Here is a tiny trained network, its code and every weight. The questions are about switching its units off for an input and a class, where a switched-off unit gives its printed mean instead of its output.

import numpy as np


def w(rows, s, z=0):
    codes = np.array(rows[::2]) - 128.0
    scale = np.full(codes.shape[1], s)
    scale[-1] = z or s
    return codes * scale


def f(y):
    return y / 2 * (1 + np.tanh(0.7978845608 * (y + 0.044715 * y**3)))


def log_softmax(a):
    a = a - a.max(-1, keepdims=True)
    return a - np.log(np.exp(a).sum(-1, keepdims=True))


def net(x, mask):
    res = np.array(x, float).reshape(1, 8) / 4 @ E
    y = f(res @ A[0][:, :-1].T + A[0][:, -1])
    res = res + np.where(mask, y, B[0][:, -1]) @ B[0][:, :-1]
    return log_softmax(res[-1] @ U[:, :-1].T + U[:, -1])


A, B = {}, {}
E = w([
[193,168,72,131,125,147,87,191,255],'x0',
[98,153,125,123,122,142,122,138,122],'x1',
[119,151,122,125,113,138,127,119,134],'x2',
[117,186,201,184,101,25,201,157,152],'x3',
[151,105,70,45,40,107,148,164,68],'x4',
[135,135,130,124,113,138,135,110,139],'x5',
[185,170,197,59,168,121,112,133,107],'x6',
[111,149,128,114,118,143,135,126,135],'x7',
],0.009)
A[0] = w([
[132,110,113,104,161,181,71,112,120,50],'N0',
[104,144,180,247,254,194,101,62,178,107],'N1',
[131,122,134,110,145,184,63,80,98,82],'N2',
[177,177,112,130,144,147,82,162,170,27],'N3',
[120,101,72,121,169,189,70,97,102,74],'N4',
[66,120,161,134,163,117,150,14,71,60],'N5',
[148,155,118,120,120,150,108,159,168,4],'N6',
[172,121,125,190,102,171,93,172,196,33],'N7',
[73,64,197,124,96,148,119,86,75,90],'N8',
[123,182,180,166,102,43,162,146,140,59],'N9',
[203,186,219,65,173,157,97,146,94,145],'N10',
],0.0085,0.0036)
B[0] = w([
[80,70,193,144,122,104,51,108,206,164],'N0',
[163,93,71,49,39,163,194,97,41,244],'N1',
[92,86,183,120,153,94,60,115,139,170],'N2',
[149,172,105,111,193,94,114,98,142,163],'N3',
[105,44,227,173,100,120,120,87,179,186],'N4',
[222,231,104,150,218,117,103,174,131,205],'N5',
[104,162,144,63,182,94,129,157,190,141],'N6',
[145,196,120,123,248,66,199,200,127,169],'N7',
[211,158,106,112,255,164,145,221,159,191],'N8',
[73,78,196,143,102,57,73,30,106,191],'N9',
[141,75,109,252,49,202,174,178,87,201],'N10',
],0.0079,0.011)
U = w([
[223,241,119,117,250,120,108,140,146,44],'0',
[144,110,82,180,72,183,176,143,86,253],'1',
[83,107,230,139,132,80,77,3,128,9],'2',
[176,103,45,33,47,165,179,94,34,82],'3',
],0.0075,0.0053)

Each question gives the input, the list of numbers given to net, and the class t.
The units are the neurons (one row each of A and B). Each row of codes is followed by its name. A weight is (code - 128) times the scale printed after its matrix; where a second scale follows, it is the last column's (A, B and U).
mask holds one flag per neuron, in row order. A switched-off neuron (its flag False) gives its mean, the last column of its row in B, instead of its output. The means were averaged over made-up inputs and are rounded, as every weight is.
A unit's drop is (log p(t) with every unit on - log p(t) with that unit switched off) / (log p(t) with every unit on - log p(t) with every unit switched off).
The circuit of an input: a set's keep is (log p(t) with only the set's units on - log p(t) with every unit switched off) / (log p(t) with every unit on - log p(t) with every unit switched off). Starting from all 11 units, units are removed one at a time, each time the one whose removal leaves the highest keep (on an exact tie, the one counted first), for as long as the keep stays at least 0.8.
units of the circuit, in order: the units of the circuit, biggest drop first
most important unit: the unit with the biggest drop
top k neurons: the k neurons with the biggest drops, biggest first
drop of u: that unit's drop, to one decimal
input [7,0,-1,-4,-8,0,8,-2], class 1: top 3 neurons : [N10, N1, N5]
input [-2,6,6,-2,4,0,7,3], class 1: units of the circuit, in order : [N10, N1]
input [-2,0,6,5,-2,8,-4,-7], class 2: most important unit : N9
input [3,3,-5,-5,5,2,1,3], class 2: units of the circuit, in order : [N1, N4, N8]
input [-6,8,-7,-4,-6,0,-6,0], class 0: top 3 neurons : [N5, N8, N10]
input [3,-7,-5,-7,-6,2,-6,7], class 2: top 4 neurons : [N4, N0, N10, N2]
input [-5,-4,2,-5,-4,3,1,8], class 0: top 3 neurons : [N5, N8, N9]
input [-8,-2,-6,3,8,3,-3,7], class 0: units of the circuit, in order : [N8, N1]
input [-6,-1,-8,-5,-8,7,6,-6], class 3: top 3 neurons : [N1, N10, N7]
input [2,-3,-7,-6,-7,-8,-4,0], class 3: top 2 neurons : [N1, N9]
input [-7,5,-1,-1,-8,7,1,-4], class 3: top 3 neurons : [N1, N7, N3]
input [-1,3,0,-5,-6,8,-2,6], class 3: top 2 neurons : [N1, N9]
input [0,8,5,4,-2,-4,-1,0], class 2: top 3 neurons : [N10, N9, N8]
input [-3,3,-8,-4,-1,-7,8,-4], class 1: units of the circuit, in order : [N10]
input [6,2,-7,8,8,0,-5,5], class 2: units of the circuit, in order : [N9, N1]
input [-4,-2,7,4,1,4,-1,8], class 0: units of the circuit, in order : [N1, N5]
input [-3,-3,7,-8,-6,2,7,-7], class 2: top 3 neurons : [N2, N0, N4]
input [4,7,6,5,-3,-6,-1,1], class 2: top 3 neurons : [N9, N5, N8]
input [-5,7,3,2,7,-7,7,3], class 1: drop of N10 : 0.6
input [-2,-3,7,6,-2,-5,-1,3], class 2: drop of N9 : 0.7
input [-6,-5,4,-4,6,2,7,-2], class 1: drop of N1 : 0.3
